Below is a small trained network, with its code and all its weights. Each question gives an input and a target symbol and asks what happens when units are switched off, that is, made to give their printed mean instead of their output.

import numpy as np


def w(rows, s, z=0):
    codes = np.array(rows[::2]) - 128.0
    scale = np.full(codes.shape[1], s)
    scale[-1] = z or s
    return codes * scale


def norm(h):
    return h / np.sqrt((h * h).mean(-1, keepdims=True) + 1e-5)


def softmax(a):
    e = np.exp(a - a.max(-1, keepdims=True))
    return e / e.sum(-1, keepdims=True)


def log_softmax(a):
    a = a - a.max(-1, keepdims=True)
    return a - np.log(np.exp(a).sum(-1, keepdims=True))


def net(x, mask):
    ids = ['βγδηλξπσω'.index(c) for c in x.split()]
    T = len(ids)
    res = E[ids] + P[:T]
    u = 0
    for l in range(2):
        r = norm(res)
        for j in range(3):
            rows = slice(4 * j, 4 * j + 4)
            q, k, v = (r @ M[l][rows].T for M in (Q, K, V))
            z = softmax(np.where(np.tri(T) > 0, q @ k.T / 4**0.5, -1e9)) @ v
            o = O[l][rows]
            res = res + np.where(mask[u + j], z, o[:, -1]) @ o[:, :-1]
        u += 3
    return log_softmax(norm(res)[-1] @ U[:, :-1].T + U[:, -1])


Q, K, V, O = {}, {}, {}, {}
E = w([
[201,83,92,3],'β',
[192,36,229,252],'γ',
[152,49,115,129],'δ',
[179,160,153,186],'η',
[219,163,52,47],'λ',
[181,79,227,223],'ξ',
[150,109,28,138],'π',
[240,56,177,117],'σ',
[239,114,243,109],'ω',
],0.0063)
P = w([
[100,131,125,135],'0',
[172,111,140,166],'1',
[146,93,95,186],'2',
[118,101,73,182],'3',
[106,9,161,79],'4',
[170,105,155,47],'5',
[185,138,165,64],'6',
],0.015)
Q[0] = w([
[73,198,176,56],'0.h1',
[182,176,128,175],'0.h1',
[136,157,98,140],'0.h1',
[135,101,172,97],'0.h1',
[173,140,108,215],'0.h2',
[236,137,32,161],'0.h2',
[142,169,99,249],'0.h2',
[86,53,119,156],'0.h2',
[124,156,160,58],'0.h3',
[111,86,95,169],'0.h3',
[43,112,154,57],'0.h3',
[118,184,49,115],'0.h3',
],0.013)
K[0] = w([
[210,137,90,149],'0.h1',
[23,106,98,117],'0.h1',
[66,154,73,125],'0.h1',
[131,112,47,183],'0.h1',
[21,186,55,59],'0.h2',
[36,131,129,130],'0.h2',
[71,110,209,81],'0.h2',
[227,223,247,104],'0.h2',
[119,153,88,175],'0.h3',
[115,146,187,50],'0.h3',
[237,108,128,135],'0.h3',
[116,145,185,80],'0.h3',
],0.011)
V[0] = w([
[96,89,62,119],'0.h1',
[141,235,110,117],'0.h1',
[77,50,69,150],'0.h1',
[146,188,83,148],'0.h1',
[79,60,168,193],'0.h2',
[101,146,162,150],'0.h2',
[34,9,109,76],'0.h2',
[130,141,126,197],'0.h2',
[135,123,202,122],'0.h3',
[151,154,141,69],'0.h3',
[188,147,122,53],'0.h3',
[87,67,166,146],'0.h3',
],0.014)
O[0] = w([
[118,71,76,77,180],'0.h1',
[126,106,180,252,53],'0.h1',
[89,101,43,92,203],'0.h1',
[157,117,118,200,180],'0.h1',
[56,139,137,101,82],'0.h2',
[65,156,151,151,22],'0.h2',
[54,59,108,66,7],'0.h2',
[94,147,104,178,204],'0.h2',
[123,122,163,113,3],'0.h3',
[155,102,187,118,53],'0.h3',
[162,120,175,116,149],'0.h3',
[94,110,110,96,57],'0.h3',
],0.013,0.0035)
Q[1] = w([
[194,85,156,83],'1.h1',
[81,128,141,168],'1.h1',
[128,122,98,245],'1.h1',
[230,53,130,116],'1.h1',
[154,79,162,165],'1.h2',
[147,89,169,15],'1.h2',
[152,54,175,86],'1.h2',
[162,254,119,107],'1.h2',
[63,45,46,89],'1.h3',
[180,102,105,131],'1.h3',
[133,122,81,78],'1.h3',
[77,183,117,188],'1.h3',
],0.0088)
K[1] = w([
[195,82,176,190],'1.h1',
[254,208,102,118],'1.h1',
[173,129,171,94],'1.h1',
[60,183,74,87],'1.h1',
[117,159,42,36],'1.h2',
[21,47,12,246],'1.h2',
[200,178,179,161],'1.h2',
[102,59,226,174],'1.h2',
[96,180,80,69],'1.h3',
[16,117,55,190],'1.h3',
[176,117,56,80],'1.h3',
[53,135,160,179],'1.h3',
],0.0075)
V[1] = w([
[107,95,132,20],'1.h1',
[90,140,192,102],'1.h1',
[121,176,63,190],'1.h1',
[139,89,6,152],'1.h1',
[168,153,198,206],'1.h2',
[102,135,115,107],'1.h2',
[120,193,141,113],'1.h2',
[45,128,82,115],'1.h2',
[97,103,121,155],'1.h3',
[148,100,141,152],'1.h3',
[140,92,96,137],'1.h3',
[156,126,177,171],'1.h3',
],0.016)
O[1] = w([
[187,163,222,150,47],'1.h1',
[147,173,112,70,56],'1.h1',
[108,178,31,204,166],'1.h1',
[171,115,145,205,176],'1.h1',
[122,128,2,43,242],'1.h2',
[101,126,208,145,77],'1.h2',
[44,196,117,124,109],'1.h2',
[106,133,180,182,3],'1.h2',
[103,112,165,105,95],'1.h3',
[186,149,95,79,146],'1.h3',
[108,28,124,181,163],'1.h3',
[139,141,70,68,133],'1.h3',
],0.0087,0.0057)
U = w([
[173,38,184,37,2],'β',
[73,170,131,136,134],'γ',
[46,51,143,78,113],'δ',
[104,243,30,207,62],'η',
[238,134,67,132,193],'λ',
[67,201,124,147,150],'ξ',
[81,43,94,204,83],'π',
[128,148,184,66,123],'σ',
[150,248,124,40,202],'ω',
],0.011,0.0038)

Each question gives the input, a string of symbols that net reads in full, and the target symbol t.
The units are the heads (4 rows each of Q, K, V and O). Each row of codes is followed by its name. A weight is (code - 128) times the scale printed after its matrix; where a second scale follows, it is the last column's (O and U).
mask holds one flag per head, layer by layer. A switched-off head (its flag False) gives its mean, the last column of its rows in O, instead of its output. The means were averaged over made-up inputs and are rounded, as every weight is.
A unit's drop is (log p(t) with every unit on - log p(t) with that unit switched off) / (log p(t) with every unit on - log p(t) with every unit switched off).
The circuit of an input: a set's keep is (log p(t) with only the set's units on - log p(t) with every unit switched off) / (log p(t) with every unit on - log p(t) with every unit switched off). Starting from all 6 units, units are removed one at a time, each time the one whose removal leaves the highest keep (on an exact tie, the one counted first), for as long as the keep stays at least 0.8.
units of the circuit, in order: the units of the circuit, biggest drop first
unit that matters most: the unit with the biggest drop
which heads matter: for each layer, one digit per head in row order, 1 if its drop is at least 0.15 and else 0, layers parted by /
drop of u: that unit's drop, to one decimal
input δ β π γ, target δ: units of the circuit, in order	[0.h1 1.h2]
input ω λ ω γ β π ω, target ω: units of the circuit, in order	[0.h1 1.h1]
input δ ω σ, target δ: units of the circuit, in order	[0.h2]
input η λ η ω λ, target η: units of the circuit, in order	[1.h1 0.h2]
input η ω λ λ η, target η: units of the circuit, in order	[1.h1 0.h2]
input π η β, target π: which heads matter	000 / 000
input λ δ β β λ γ λ, target β: units of the circuit, in order	[0.h2 1.h1]
input σ δ σ, target σ: units of the circuit, in order	[0.h1 1.h2]
input ξ λ ξ ξ λ η σ, target ξ: units of the circuit, in order	[1.h2 0.h2]
input η ξ δ λ ξ, target η: units of the circuit, in order	[0.h2 1.h1]
input σ λ η, target σ: units of the circuit, in order	[1.h1 0.h1 1.h2]
input η η π, target η: which heads matter	010 / 000
input ω λ β β, target ω: which heads matter	100 / 000
input β β λ λ δ, target β: units of the circuit, in order	[0.h3 1.h1]
input η ω λ, target η: units of the circuit, in order	[0.h2]
input β π λ β, target β: which heads matter	000 / 000
input ω ξ λ ξ ω λ δ, target ω: which heads matter	100 / 100
input β β π ω γ β ω, target β: units of the circuit, in order	[1.h1 0.h2]
input ξ λ π γ, target ξ: units of the circuit, in order	[0.h2 1.h2]
input ω π λ ω ω ξ, target ω: unit that matters most	1.h1
input ω λ η, target ω: drop of 0.h3	0.1
input σ ω λ λ, target σ: drop of 1.h1	0.2
input δ π λ, target δ: drop of 0.h3	0.0
input π λ γ, target π: drop of 0.h3	0.1
